Below are the code and all the weights of a small trained network. Each question names an input and a target symbol and asks about switching units off, where a switched-off unit gives its printed mean instead of its output.

import numpy as np


def w(rows, s, z=0):
    codes = np.array(rows[::2]) - 128.0
    scale = np.full(codes.shape[1], s)
    scale[-1] = z or s
    return codes * scale


def norm(h):
    return h / np.sqrt((h * h).mean(-1, keepdims=True) + 1e-5)


def f(y):
    return np.maximum(y, 0)


def softmax(a):
    e = np.exp(a - a.max(-1, keepdims=True))
    return e / e.sum(-1, keepdims=True)


def log_softmax(a):
    a = a - a.max(-1, keepdims=True)
    return a - np.log(np.exp(a).sum(-1, keepdims=True))


def net(x, mask):
    ids = ['αβγδζηθλμπστφψω'.index(c) for c in x.split()]
    T = len(ids)
    res = E[ids] + P[:T]
    u = 0
    for l in range(3):
        q, k, v = (norm(res) @ M[l].T for M in (Q, K, V))
        z = softmax(np.where(np.tri(T) > 0, q @ k.T / 4**0.5, -1e9)) @ v
        res = res + np.where(mask[u], z, O[l][:, -1]) @ O[l][:, :-1]
        u += 1
        y = f(norm(res) @ A[l][:, :-1].T + A[l][:, -1])
        res = res + np.where(mask[u : u + 4], y, B[l][:, -1]) @ B[l][:, :-1]
        u += 4
    return log_softmax(norm(res)[-1] @ U[:, :-1].T + U[:, -1])


Q, K, V, O, A, B = {}, {}, {}, {}, {}, {}
E = w([
[131,127,129,125],'α',
[130,127,130,126],'β',
[126,112,129,118],'γ',
[131,127,129,126],'δ',
[128,111,127,122],'ζ',
[2,185,118,122],'η',
[127,115,131,117],'θ',
[132,122,126,131],'λ',
[127,118,132,117],'μ',
[128,126,134,119],'π',
[127,120,131,119],'σ',
[129,113,125,126],'τ',
[128,122,132,119],'φ',
[130,125,131,123],'ψ',
[131,118,125,128],'ω',
],0.017)
P = w([
[140,205,105,148],'0',
[138,191,144,173],'1',
[176,187,135,147],'2',
[110,217,80,135],'3',
[61,194,148,194],'4',
[190,175,172,169],'5',
[184,207,79,109],'6',
[48,217,96,171],'7',
[117,172,212,205],'8',
[252,216,131,86],'9',
[69,232,38,136],'10',
],0.0021)
Q[0] = w([
[248,91,146,120],'L0H0',
[18,134,57,136],'L0H0',
[31,117,191,195],'L0H0',
[124,178,18,61],'L0H0',
],0.016)
K[0] = w([
[62,169,72,102],'L0H0',
[164,110,223,151],'L0H0',
[247,111,133,92],'L0H0',
[68,108,185,199],'L0H0',
],0.016)
V[0] = w([
[73,101,27,167],'L0H0',
[183,225,125,255],'L0H0',
[98,214,220,39],'L0H0',
[110,234,154,169],'L0H0',
],0.0038)
O[0] = w([
[27,113,77,174,1],'L0H0',
[96,28,210,214,52],'L0H0',
[165,235,241,70,212],'L0H0',
[106,120,255,183,71],'L0H0',
],0.0043,0.00072)
A[0] = w([
[45,67,253,167,5],'L0N0',
[42,179,92,43,209],'L0N1',
[168,52,124,141,139],'L0N2',
[111,198,94,120,215],'L0N3',
],0.0039,0.0018)
B[0] = w([
[160,30,3,99,227],'L0N0',
[154,24,49,201,254],'L0N1',
[79,169,185,231,172],'L0N2',
[96,18,161,191,233],'L0N3',
],0.0034,0.0025)
Q[1] = w([
[1,114,55,232],'L1H0',
[51,79,132,141],'L1H0',
[69,132,117,214],'L1H0',
[199,118,183,43],'L1H0',
],0.0084)
K[1] = w([
[22,168,179,131],'L1H0',
[2,56,159,139],'L1H0',
[63,153,151,100],'L1H0',
[199,80,78,134],'L1H0',
],0.0069)
V[1] = w([
[150,138,163,174],'L1H0',
[160,115,120,153],'L1H0',
[129,225,82,198],'L1H0',
[252,154,122,161],'L1H0',
],0.0032)
O[1] = w([
[129,34,114,78,58],'L1H0',
[104,137,92,3,227],'L1H0',
[137,107,225,31,3],'L1H0',
[59,82,100,52,254],'L1H0',
],0.0029,0.00036)
A[1] = w([
[188,171,206,67,128],'L1N0',
[144,213,40,154,226],'L1N1',
[185,128,181,90,8],'L1N2',
[122,128,253,209,145],'L1N3',
],0.0051,0.0017)
B[1] = w([
[131,71,81,217,244],'L1N0',
[105,26,166,29,237],'L1N1',
[145,147,131,225,180],'L1N2',
[117,16,189,1,252],'L1N3',
],0.0048,0.0029)
Q[2] = w([
[166,8,114,107],'L2H0',
[81,123,136,51],'L2H0',
[135,80,178,111],'L2H0',
[126,221,126,139],'L2H0',
],0.013)
K[2] = w([
[11,214,134,87],'L2H0',
[102,2,117,58],'L2H0',
[69,125,216,94],'L2H0',
[226,91,117,150],'L2H0',
],0.0088)
V[2] = w([
[2,180,158,76],'L2H0',
[76,101,161,115],'L2H0',
[166,54,136,133],'L2H0',
[18,173,146,136],'L2H0',
],0.0045)
O[2] = w([
[70,102,146,1,114],'L2H0',
[132,149,94,69,205],'L2H0',
[158,156,172,182,249],'L2H0',
[63,107,143,74,87],'L2H0',
],0.0044,0.0019)
A[2] = w([
[255,170,122,91,39],'L2N0',
[126,152,71,48,168],'L2N1',
[155,90,193,36,253],'L2N2',
[1,141,101,194,173],'L2N3',
],0.0073,0.0015)
B[2] = w([
[47,208,68,190,182],'L2N0',
[184,102,217,145,206],'L2N1',
[112,176,113,32,254],'L2N2',
[37,244,222,1,181],'L2N3',
],0.0065,0.0046)
U = w([
[174,158,144,200,255],'α',
[230,102,216,130,84],'β',
[198,134,67,79,118],'γ',
[89,195,37,159,197],'δ',
[151,149,110,172,225],'ζ',
[199,218,250,137,107],'η',
[169,107,177,102,89],'θ',
[189,23,41,131,151],'λ',
[168,103,180,83,92],'μ',
[117,135,121,118,89],'π',
[169,243,62,49,112],'σ',
[167,112,170,103,97],'τ',
[48,36,194,190,141],'φ',
[12,91,6,123,70],'ψ',
[12,225,174,127,84],'ω',
],0.011,0.0053)

Each question gives the input, a string of symbols that net reads in full, and the target symbol t.
The units are the heads (4 rows each of Q, K, V and O) and the neurons (one row each of A and B). Each row of codes is followed by its name. A weight is (code - 128) times the scale printed after its matrix; where a second scale follows, it is the last column's (O, A, B and U).
mask holds one flag per unit, layer by layer, with each layer's heads first. A switched-off unit (its flag False) gives its mean, the last column of its rows in O or B, instead of its output. The means were averaged over made-up inputs and are rounded, as every weight is.
A unit's drop is (log p(t) with every unit on - log p(t) with that unit switched off) / (log p(t) with every unit on - log p(t) with every unit switched off).
The circuit of an input: a set's keep is (log p(t) with only the set's units on - log p(t) with every unit switched off) / (log p(t) with every unit on - log p(t) with every unit switched off). Starting from the 12 units with the biggest drops (on a tie, the unit counted first), units are removed one at a time, each time the one whose removal leaves the highest keep (on an exact tie, the one counted first), for as long as the keep stays at least 0.8.
circuit, biggest first: the units of the circuit, biggest drop first
k most important neurons: the k neurons with the biggest drops, biggest first
k most important neurons of layer l: the k neurons of layer l with the biggest drops, biggest first
input θ λ λ, target σ: circuit, biggest first	[L0H0]
input ψ π ω λ τ, target ω: circuit, biggest first	[L2N3 L1N3]
input π γ λ δ α ω λ ζ, target ω: 3 most important neurons	[L2N3 L1N3 L1N1]
input φ ζ ζ ψ ω ζ ζ λ θ, target λ: circuit, biggest first	[L0H0 L2H0 L2N2]
input π σ τ λ λ μ ζ τ ω ζ θ, target ω: circuit, biggest first	[L0H0 L2N3 L1N3 L1N1]
input δ ζ φ λ λ θ ψ τ ψ, target β: circuit, biggest first	[L1N3 L2H0 L1N1 L2N3]
input α π φ δ α, target α: 2 most important neurons	[L1N0 L1N2]
input ω σ μ ζ θ ζ π, target σ: circuit, biggest first	[L1N1 L2N0 L0H0 L2H0]
input ζ μ λ τ λ μ σ, target φ: 2 most important neurons	[L0N0 L2N2]
input λ θ μ σ, target σ: 2 most important neurons of layer 2	[L2N0 L2N1]
input ζ ψ μ σ θ, target δ: 2 most important neurons	[L2N0 L2N1]
input τ ω ψ φ θ λ λ μ ω, target φ: 3 most important neurons of layer 2	[L2N2 L2N1 L2N3]
input π π θ θ β φ, target σ: 3 most important neurons	[L1N1 L2N0 L1N3]
input ψ λ θ τ ζ τ ω λ π, target ω: circuit, biggest first	[L0H0 L2N3 L1N3]
input θ ζ θ λ μ, target σ: most important neuron of layer 1	[L1N1]
input ζ λ β λ γ λ λ π, target φ: 2 most important neurons	[L0N0 L2N2]
input ζ φ π φ μ ψ λ ω, target β: 2 most important neurons	[L1N0 L1N3]
input φ τ λ π λ ζ, target η: 2 most important neurons	[L1N3 L1N0]
input ζ λ γ ψ ζ μ λ ζ τ ζ μ, target ψ: circuit, biggest first	[L1N3 L0H0]
input π π ω ζ, target η: 2 most important neurons of layer 0	[L0N0 L0N1]
input φ λ λ γ θ, target φ: 3 most important neurons	[L0N0 L2N2 L1N1]
input φ π β μ λ ζ λ μ λ σ, target δ: most important neuron	[L2N0]
input φ λ δ φ π λ λ γ, target φ: 2 most important neurons	[L0N0 L2N2]
input ω λ φ θ γ ζ θ θ ζ ω, target σ: circuit, biggest first	[L0H0 L1N1 L2N0 L2H0]
input τ ψ μ θ ζ ζ, target σ: 2 most important neurons	[L1N1 L2N0]
